Here is a tiny trained network, its code and every weight. The questions are about switching its units off for an input and a class, where a switched-off unit gives its printed mean instead of its output.

import numpy as np


def w(rows, s, z=0):
    codes = np.array(rows[::2]) - 128.0
    scale = np.full(codes.shape[1], s)
    scale[-1] = z or s
    return codes * scale


def f(y):
    return np.maximum(y, 0)


def log_softmax(a):
    a = a - a.max(-1, keepdims=True)
    return a - np.log(np.exp(a).sum(-1, keepdims=True))


def net(x, mask):
    res = np.array(x, float).reshape(1, 3) / 4 @ E
    y = f(res @ A[0][:, :-1].T + A[0][:, -1])
    res = res + np.where(mask, y, B[0][:, -1]) @ B[0][:, :-1]
    return log_softmax(res[-1] @ U[:, :-1].T + U[:, -1])


A, B = {}, {}
E = w([
[87,88,182],'x0',
[79,230,242],'x1',
[134,86,254],'x2',
],0.0078)
A[0] = w([
[145,95,56,216],'neuron 1',
[156,227,160,207],'neuron 2',
[191,179,159,73],'neuron 3',
[133,202,160,85],'neuron 4',
[71,123,196,68],'neuron 5',
[240,125,139,253],'neuron 6',
[157,254,106,250],'neuron 7',
],0.0099,0.0037)
B[0] = w([
[155,155,204,241],'neuron 1',
[85,176,102,243],'neuron 2',
[9,145,81,158],'neuron 3',
[73,158,129,193],'neuron 4',
[146,74,170,200],'neuron 5',
[144,179,141,214],'neuron 6',
[79,196,89,255],'neuron 7',
],0.011,0.0063)
U = w([
[85,186,137,84],'0',
[133,109,154,3],'1',
[159,151,162,242],'2',
[147,250,72,88],'3',
],0.014,0.0046)

Each question gives the input, the list of numbers given to net, and the class t.
The units are the neurons (one row each of A and B). Each row of codes is followed by its name. A weight is (code - 128) times the scale printed after its matrix; where a second scale follows, it is the last column's (A, B and U).
mask holds one flag per neuron, in row order. A switched-off neuron (its flag False) gives its mean, the last column of its row in B, instead of its output. The means were averaged over made-up inputs and are rounded, as every weight is.
A unit's drop is (log p(t) with every unit on - log p(t) with that unit switched off) / (log p(t) with every unit on - log p(t) with every unit switched off).
The circuit of an input: a set's keep is (log p(t) with only the set's units on - log p(t) with every unit switched off) / (log p(t) with every unit on - log p(t) with every unit switched off). Starting from all 7 units, units are removed one at a time, each time the one whose removal leaves the highest keep (on an exact tie, the one counted first), for as long as the keep stays at least 0.8.
units of the circuit, in order: the units of the circuit, biggest drop first
most important unit: the unit with the biggest drop
k most important neurons: the k neurons with the biggest drops, biggest first
drop when u is switched off: that unit's drop, to one decimal
input [8,-8,-5], class 2: most important unit => neuron 1
input [8,-7,-5], class 2: 3 most important neurons => [neuron 1; neuron 7; neuron 2]
input [-1,-4,0], class 2: 3 most important neurons => [neuron 7; neuron 2; neuron 1]
input [4,4,7], class 1: units of the circuit, in order => [neuron 5; neuron 7]
input [7,4,5], class 1: 2 most important neurons => [neuron 5; neuron 7]
input [5,-6,-2], class 2: 3 most important neurons => [neuron 7; neuron 1; neuron 2]
input [4,2,3], class 1: 2 most important neurons => [neuron 7; neuron 5]
input [-1,-3,1], class 2: 2 most important neurons => [neuron 7; neuron 2]
input [2,-6,0], class 2: drop when neuron 1 is switched off => 0.2
input [-1,-8,-2], class 2: drop when neuron 7 is switched off => 0.3
input [2,-3,-2], class 2: drop when neuron 1 is switched off => 0.1
